-865  371 -235  509 -144
 330 -114  584  -34  830
|
-865  371
 330 -114

 -39 -325   59  118  407
 -39  389 -568 -298 -236
 -39  389  310  742 -236
 -39 -167  560 -402  247
 -39  309  310  118 -477
|
 -39 -325
 -39  389

  66  -66  115   32  -11
 668  -86  520  -20   -3
-543   44  457   77  -22
|
 66 -66
668 -86

 487 -278  403 -413
-815  604 -695  395
-238   84 -745  830
-570  477 -392   30
|
 487 -278
-815  604

-646  674  -94   56 -576
 131 -339  237   27   80
|
-646  674
 131 -339

 281 -387  384 -498 -338
 800 -898   66 -451  413
 222 -522  111 -142  635
 165  624 -361 -638  -71
|
 281 -387
 800 -898

-288 -264   20 -817  277
-198 -264 -575 -355 -545
-180 -264   20  724  427
 805 -264  403 -355  277
|
-288 -264
-198 -264

  65   65  205
-379 -321 -642
  64  716   87
  71  211 -423
 483 -206 -332
|
  65   65
-379 -321

 118   28
 536  638
-187 -916
 -43 -702
|
118  28
536 638
---
 -41  -92 -302 -188  836 -117  875  291  824  196 -775 -409  352  -59 -542
 687  800 -354  553 -548  741 -432 -588 -367  626  504  263 -771 -355  650
|
 687  800 -354  553 -548  741 -432 -588 -367  626  504  263 -771 -355  650
 -41  -92 -302 -188  836 -117  875  291  824  196 -775 -409  352  -59 -542

 255  463  473  651  591 -346  395  182   96
 -40 -748  259 -341  289  322   45 -330  466
 125 -506 -717 -408 -352  303 -550  468  -98
-732  442 -520 -803 -300  -50  254  -90  255
-297  805 -246   72  -68 -119  103 -415 -378
-173  609 -458 -109 -286 -314   57  577  -82
-662  599  -99 -413 -122  -72  353 -640   49
|
 125 -506 -717 -408 -352  303 -550  468  -98
-732  442 -520 -803 -300  -50  254  -90  255
-173  609 -458 -109 -286 -314   57  577  -82
-297  805 -246   72  -68 -119  103 -415 -378
-662  599  -99 -413 -122  -72  353 -640   49
 -40 -748  259 -341  289  322   45 -330  466
 255  463  473  651  591 -346  395  182   96

  73  -20 -276 -128 -105 -195   28 -124  339  163
  61  -41 -152  261 -126  306 -722 -142 -395  409
  79  -34 -176  254 -102  308 -753 -161 -424  419
 -86 -222  -42 -122 -284  -11 -338  298 -252  303
|
  73  -20 -276 -128 -105 -195   28 -124  339  163
  79  -34 -176  254 -102  308 -753 -161 -424  419
  61  -41 -152  261 -126  306 -722 -142 -395  409
 -86 -222  -42 -122 -284  -11 -338  298 -252  303

 339 -285  698   62   98   -2
-420 -213  395  -82   82 -212
-558  256 -390  -37    0  -62
-475 -480   -5 -328 -113 -383
-382 -391  249 -207  -18 -298
 496  133 -560   10 -161  187
 -15  154 -637  -71 -141   39
 297 -194  520   63   75   21
-250 -370  -67 -251 -114 -264
 611 -318 -235 -137 -208   15
|
 -15  154 -637  -71 -141   39
 496  133 -560   10 -161  187
-558  256 -390  -37    0  -62
 611 -318 -235 -137 -208   15
-250 -370  -67 -251 -114 -264
-475 -480   -5 -328 -113 -383
-382 -391  249 -207  -18 -298
-420 -213  395  -82   82 -212
 297 -194  520   63   75   21
 339 -285  698   62   98   -2

  49   91  -68  690  850 -145
 -43 -350   -6    4 -458  476
 454 -630  316  664  839  757
-532  769 -402 -402 -325 -787
|
-532  769 -402 -402 -325 -787
  49   91  -68  690  850 -145
 -43 -350   -6    4 -458  476
 454 -630  316  664  839  757

 667 -676 -624  537  456  629  106 -396  312 -317
-592 -220  678 -535  709 -579  426 -364 -636  702
-301  665 -651 -573 -717  534  651 -645 -428  493
 643  579 -600  223 -299 -384 -705  649 -639   20
-530  442   24 -704 -397 -607 -501  694  706 -693
-621 -327  619  619 -323  162  582 -172  576 -450
|
-301  665 -651 -573 -717  534  651 -645 -428  493
 667 -676 -624  537  456  629  106 -396  312 -317
 643  579 -600  223 -299 -384 -705  649 -639   20
-530  442   24 -704 -397 -607 -501  694  706 -693
-621 -327  619  619 -323  162  582 -172  576 -450
-592 -220  678 -535  709 -579  426 -364 -636  702
